Below are the code and all the weights of a small trained network. Each question names an input and a class and asks about switching units off, where a switched-off unit gives its printed mean instead of its output.

import numpy as np


def w(rows, s, z=0):
    codes = np.array(rows[::2]) - 128.0
    scale = np.full(codes.shape[1], s)
    scale[-1] = z or s
    return codes * scale


def norm(h):
    return h / np.sqrt((h * h).mean(-1, keepdims=True) + 1e-5)


def f(y):
    return y / 2 * (1 + np.tanh(0.7978845608 * (y + 0.044715 * y**3)))


def log_softmax(a):
    a = a - a.max(-1, keepdims=True)
    return a - np.log(np.exp(a).sum(-1, keepdims=True))


def net(x, mask):
    res = np.array(x, float).reshape(1, 5) / 4 @ E
    u = 0
    for l in range(4):
        y = f(norm(res) @ A[l][:, :-1].T + A[l][:, -1])
        res = res + np.where(mask[u : u + 9], y, B[l][:, -1]) @ B[l][:, :-1]
        u += 9
    return log_softmax(norm(res)[-1] @ U[:, :-1].T + U[:, -1])


A, B = {}, {}
E = w([
[174,105,220,181,149,65],'x0',
[187,156,56,85,104,64],'x1',
[32,151,105,116,175,79],'x2',
[100,92,1,225,159,162],'x3',
[68,84,36,126,188,232],'x4',
],0.0051)
A[0] = w([
[133,93,63,52,143,136,189],'L0N0',
[190,190,48,1,137,143,124],'L0N1',
[74,166,170,168,68,213,120],'L0N2',
[66,183,124,105,146,127,74],'L0N3',
[154,104,103,195,125,135,108],'L0N4',
[117,39,96,85,228,118,196],'L0N5',
[194,84,125,171,110,109,33],'L0N6',
[71,79,141,111,198,168,1],'L0N7',
[106,224,177,169,83,97,164],'L0N8',
],0.0078,0.003)
B[0] = w([
[149,176,114,146,73,136,219],'L0N0',
[110,191,133,107,93,149,254],'L0N1',
[189,3,106,98,130,143,172],'L0N2',
[113,100,124,168,130,171,152],'L0N3',
[181,114,133,128,102,200,155],'L0N4',
[122,192,182,162,76,125,219],'L0N5',
[171,152,113,123,97,113,136],'L0N6',
[55,142,167,169,191,135,158],'L0N7',
[118,27,109,118,130,82,201],'L0N8',
],0.0075,0.0041)
A[1] = w([
[180,137,151,103,68,114,201],'L1N0',
[201,140,151,199,105,158,190],'L1N1',
[121,129,118,76,159,219,4],'L1N2',
[116,171,140,133,121,106,87],'L1N3',
[136,121,139,143,88,10,51],'L1N4',
[89,110,69,119,89,176,150],'L1N5',
[142,98,179,96,110,115,180],'L1N6',
[127,80,126,99,73,149,71],'L1N7',
[138,98,175,103,146,67,134],'L1N8',
],0.011,0.0024)
B[1] = w([
[44,206,85,131,146,171,255],'L1N0',
[100,114,2,201,220,147,222],'L1N1',
[153,167,165,129,216,36,169],'L1N2',
[149,106,158,150,84,124,151],'L1N3',
[188,171,214,124,129,89,239],'L1N4',
[180,148,137,186,81,97,225],'L1N5',
[141,133,47,90,174,108,211],'L1N6',
[178,109,144,109,161,225,160],'L1N7',
[177,125,78,174,132,87,224],'L1N8',
],0.0062,0.0047)
A[2] = w([
[7,149,98,37,173,171,226],'L2N0',
[135,199,190,124,186,222,186],'L2N1',
[44,83,67,105,123,244,186],'L2N2',
[127,253,168,175,93,185,63],'L2N3',
[2,121,200,151,142,171,2],'L2N4',
[207,113,2,102,77,67,190],'L2N5',
[190,180,149,85,197,226,50],'L2N6',
[136,156,52,49,42,160,191],'L2N7',
[100,179,178,84,77,55,168],'L2N8',
],0.0067,0.0018)
B[2] = w([
[188,253,112,56,192,143,198],'L2N0',
[118,86,125,1,99,8,201],'L2N1',
[185,32,135,11,130,87,224],'L2N2',
[141,91,91,87,98,127,252],'L2N3',
[49,140,248,29,90,166,165],'L2N4',
[104,158,235,149,146,158,252],'L2N5',
[109,58,85,127,100,13,170],'L2N6',
[96,208,127,154,62,243,237],'L2N7',
[144,8,151,167,61,126,221],'L2N8',
],0.0065,0.0038)
A[3] = w([
[152,30,195,107,146,125,165],'L3N0',
[45,130,255,151,152,78,210],'L3N1',
[108,188,110,116,211,167,169],'L3N2',
[53,148,126,55,115,90,56],'L3N3',
[111,46,92,213,174,189,250],'L3N4',
[19,91,198,62,175,155,110],'L3N5',
[158,146,80,23,93,181,182],'L3N6',
[181,68,200,133,55,106,169],'L3N7',
[128,38,153,142,197,76,118],'L3N8',
],0.0081,0.0026)
B[3] = w([
[212,126,88,104,49,116,204],'L3N0',
[52,90,171,35,90,133,243],'L3N1',
[144,170,189,95,54,51,165],'L3N2',
[123,142,68,147,197,160,169],'L3N3',
[34,118,182,144,183,174,217],'L3N4',
[179,157,255,164,185,187,193],'L3N5',
[56,168,78,196,119,78,253],'L3N6',
[90,49,38,168,109,104,192],'L3N7',
[137,161,94,97,73,150,215],'L3N8',
],0.0071,0.0051)
U = w([
[235,166,148,163,198,80,127],'0',
[70,114,228,63,133,195,127],'1',
[135,157,59,67,182,100,103],'2',
[65,114,112,231,204,201,143],'3',
[164,65,131,91,61,17,143],'4',
[165,4,84,123,150,198,122],'5',
[115,234,91,155,25,166,140],'6',
[166,126,139,147,126,164,4],'7',
],0.017,0.027)

Each question gives the input, the list of numbers given to net, and the class t.
The units are the neurons (one row each of A and B). Each row of codes is followed by its name. A weight is (code - 128) times the scale printed after its matrix; where a second scale follows, it is the last column's (A, B and U).
mask holds one flag per neuron, layer by layer. A switched-off neuron (its flag False) gives its mean, the last column of its row in B, instead of its output. The means were averaged over made-up inputs and are rounded, as every weight is.
A unit's drop is (log p(t) with every unit on - log p(t) with that unit switched off) / (log p(t) with every unit on - log p(t) with every unit switched off).
The circuit of an input: a set's keep is (log p(t) with only the set's units on - log p(t) with every unit switched off) / (log p(t) with every unit on - log p(t) with every unit switched off). Starting from the 12 units with the biggest drops (on a tie, the unit counted first), units are removed one at a time, each time the one whose removal leaves the highest keep (on an exact tie, the one counted first), for as long as the keep stays at least 0.8.
units of the circuit, in order: the units of the circuit, biggest drop first
most important unit: the unit with the biggest drop
top k neurons: the k neurons with the biggest drops, biggest first
drop when u is switched off: that unit's drop, to one decimal
input [-2,-6,-6,7,1], class 5: units of the circuit, in order	(L2N2)
input [5,-6,-5,-6,0], class 4: top 3 neurons	(L2N7 L3N0 L0N3)
input [0,6,-5,1,-8], class 0: units of the circuit, in order	(L1N1 L3N1)
input [0,2,-8,-8,-2], class 6: top 2 neurons	(L1N0 L1N6)
input [1,-5,-4,-4,-1], class 5: top 2 neurons	(L0N2 L0N1)
input [7,2,-6,0,8], class 3: top 2 neurons	(L1N1 L3N4)
input [-7,-2,-5,3,1], class 3: top 2 neurons	(L0N2 L1N5)
input [4,7,-5,-4,-1], class 6: top 2 neurons	(L1N0 L1N2)
input [2,7,-1,1,-2], class 6: top 2 neurons	(L1N0 L0N1)
input [3,1,-6,0,0], class 3: top 2 neurons	(L1N1 L0N1)
input [-2,-4,-5,5,-3], class 5: top 2 neurons	(L0N2 L2N2)
input [-4,-8,1,7,6], class 1: top 2 neurons	(L0N7 L2N4)
input [8,1,-2,5,-7], class 0: top 2 neurons	(L1N4 L1N1)
input [8,1,-7,8,-5], class 3: units of the circuit, in order	(L1N1)
input [-8,-6,0,-2,6], class 4: top 2 neurons	(L2N1 L0N2)
input [6,-4,-2,-5,1], class 4: top 4 neurons	(L2N7 L2N0 L0N0 L3N5)
input [0,4,-3,7,1], class 3: top 2 neurons	(L1N1 L3N4)
input [-2,-6,-1,2,3], class 1: top 3 neurons	(L0N7 L1N2 L3N5)
input [6,-8,6,8,8], class 1: drop when L0N2 is switched off	0.0
input [0,2,-8,8,4], class 3: most important unit	L3N4
input [8,-1,7,8,2], class 1: drop when L1N8 is switched off	0.2
input [-6,-5,8,-2,8], class 1: drop when L2N4 is switched off	0.3
input [0,-5,-7,-2,2], class 5: drop when L0N1 is switched off	0.1
